Here is a tiny trained network, its code and every weight. The questions are about switching its units off for an input and a class, where a switched-off unit gives its printed mean instead of its output.

import numpy as np


def w(rows, s, z=0):
    codes = np.array(rows[::2]) - 128.0
    scale = np.full(codes.shape[1], s)
    scale[-1] = z or s
    return codes * scale


def norm(h):
    return h / np.sqrt((h * h).mean(-1, keepdims=True) + 1e-5)


def f(y):
    return np.maximum(y, 0)


def log_softmax(a):
    a = a - a.max(-1, keepdims=True)
    return a - np.log(np.exp(a).sum(-1, keepdims=True))


def net(x, mask):
    res = np.array(x, float).reshape(1, 4) / 4 @ E
    u = 0
    for l in range(4):
        y = f(norm(res) @ A[l][:, :-1].T + A[l][:, -1])
        res = res + np.where(mask[u : u + 5], y, B[l][:, -1]) @ B[l][:, :-1]
        u += 5
    return log_softmax(norm(res)[-1] @ U[:, :-1].T + U[:, -1])


A, B = {}, {}
E = w([
[98,138,189,80,50,123,118,139,138],'x0',
[145,175,224,91,124,68,175,160,65],'x1',
[167,181,149,5,102,139,100,115,167],'x2',
[39,135,116,138,90,166,137,57,134],'x3',
],0.0027)
A[0] = w([
[182,70,123,106,210,188,157,187,155,84],'0.n1',
[253,191,235,139,132,85,132,201,122,2],'0.n2',
[98,197,208,91,128,49,104,146,119,247],'0.n3',
[124,108,183,149,87,198,88,131,103,160],'0.n4',
[94,186,105,31,103,149,125,141,214,48],'0.n5',
],0.0023,0.0006)
B[0] = w([
[74,158,162,173,97,123,211,105,87,187],'0.n1',
[161,52,138,51,91,88,83,253,77,252],'0.n2',
[123,80,18,174,121,213,50,181,219,243],'0.n3',
[216,168,180,228,117,117,212,67,96,161],'0.n4',
[135,178,117,99,150,133,200,22,213,212],'0.n5',
],0.0028,0.0022)
A[1] = w([
[129,140,164,61,131,118,113,242,83,2],'1.n1',
[183,197,169,67,189,45,133,248,44,105],'1.n2',
[216,107,2,240,177,162,116,113,130,48],'1.n3',
[212,123,56,64,107,146,144,113,117,117],'1.n4',
[111,60,207,70,175,101,46,68,173,86],'1.n5',
],0.0023,0.00093)
B[1] = w([
[201,73,3,93,88,161,77,222,99,203],'1.n1',
[172,55,169,103,188,133,142,106,78,253],'1.n2',
[82,55,100,160,166,190,98,152,179,238],'1.n3',
[100,144,176,158,88,106,109,133,130,184],'1.n4',
[98,166,187,151,117,150,155,78,91,152],'1.n5',
],0.0039,0.0025)
A[2] = w([
[191,133,148,80,109,78,136,253,99,14],'2.n1',
[172,131,114,133,189,176,71,102,158,118],'2.n2',
[40,181,172,198,81,93,161,109,50,42],'2.n3',
[212,68,158,66,128,56,159,227,116,2],'2.n4',
[150,207,164,70,100,166,98,122,180,151],'2.n5',
],0.0031,0.00093)
B[2] = w([
[254,120,57,87,151,85,3,228,13,236],'2.n1',
[153,115,181,189,46,91,187,152,83,178],'2.n2',
[157,134,62,128,33,51,185,225,125,172],'2.n3',
[208,74,98,61,94,91,92,159,58,253],'2.n4',
[94,182,123,92,159,123,137,58,125,202],'2.n5',
],0.0038,0.0032)
A[3] = w([
[98,251,178,18,82,181,75,15,183,119],'3.n1',
[165,85,186,101,246,137,113,177,2,114],'3.n2',
[31,145,63,216,140,179,128,139,195,126],'3.n3',
[80,47,124,230,239,191,45,150,187,123],'3.n4',
[112,113,70,171,159,97,153,208,109,254],'3.n5',
],0.0032,0.00081)
B[3] = w([
[216,166,161,123,119,49,172,4,229,248],'3.n1',
[73,28,253,87,124,114,148,48,124,253],'3.n2',
[218,144,111,94,146,137,90,209,83,246],'3.n3',
[69,225,147,113,234,188,56,124,151,254],'3.n4',
[96,194,98,111,61,150,132,123,176,245],'3.n5',
],0.0041,0.0033)
U = w([
[81,187,69,182,219,217,48,164,159,176],'0',
[180,198,145,92,109,87,158,2,223,187],'1',
[68,81,216,154,196,123,180,82,105,2],'2',
[84,173,72,180,40,90,208,192,105,120],'3',
[220,64,165,35,124,74,83,187,38,156],'4',
],0.0095,0.0024)

Each question gives the input, the list of numbers given to net, and the class t.
The units are the neurons (one row each of A and B). Each row of codes is followed by its name. A weight is (code - 128) times the scale printed after its matrix; where a second scale follows, it is the last column's (A, B and U).
mask holds one flag per neuron, layer by layer. A switched-off neuron (its flag False) gives its mean, the last column of its row in B, instead of its output. The means were averaged over made-up inputs and are rounded, as every weight is.
A unit's drop is (log p(t) with every unit on - log p(t) with that unit switched off) / (log p(t) with every unit on - log p(t) with every unit switched off).
The circuit of an input: a set's keep is (log p(t) with only the set's units on - log p(t) with every unit switched off) / (log p(t) with every unit on - log p(t) with every unit switched off). Starting from the 12 units with the biggest drops (on a tie, the unit counted first), units are removed one at a time, each time the one whose removal leaves the highest keep (on an exact tie, the one counted first), for as long as the keep stays at least 0.8.
units of the circuit, in order: the units of the circuit, biggest drop first
most important unit: the unit with the biggest drop
k most important neurons: the k neurons with the biggest drops, biggest first
k most important neurons of layer l: the k neurons of layer l with the biggest drops, biggest first
drop when u is switched off: that unit's drop, to one decimal
input [-5,-4,4,2], class 0: most important unit -> 1.n3
input [2,1,-1,8], class 3: units of the circuit, in order -> 2.n3, 3.n2
input [-5,-3,0,-6], class 0: units of the circuit, in order -> 1.n3, 3.n4
input [-6,3,-1,4], class 0: units of the circuit, in order -> 1.n3, 2.n4
input [-6,5,-8,-4], class 2: units of the circuit, in order -> 3.n2, 3.n3
input [-6,4,-8,7], class 3: 2 most important neurons -> 2.n3, 0.n3
input [-8,8,7,6], class 1: 3 most important neurons -> 0.n5, 3.n1, 2.n5
input [-6,5,2,5], class 3: 2 most important neurons of layer 3 -> 3.n1, 3.n4
input [-7,-1,-2,-7], class 2: 3 most important neurons -> 3.n2, 1.n3, 0.n3
input [2,0,-8,-5], class 2: 2 most important neurons -> 0.n3, 3.n2
input [-7,6,-8,-2], class 2: 2 most important neurons of layer 3 -> 3.n2, 3.n3
input [5,7,-2,7], class 3: drop when 2.n3 is switched off -> 0.9
input [-8,2,1,-1], class 2: 2 most important neurons of layer 1 -> 1.n3, 1.n1
input [6,-6,-1,3], class 1: drop when 1.n3 is switched off -> 0.1
input [-4,-7,5,-3], class 0: drop when 1.n3 is switched off -> 0.2
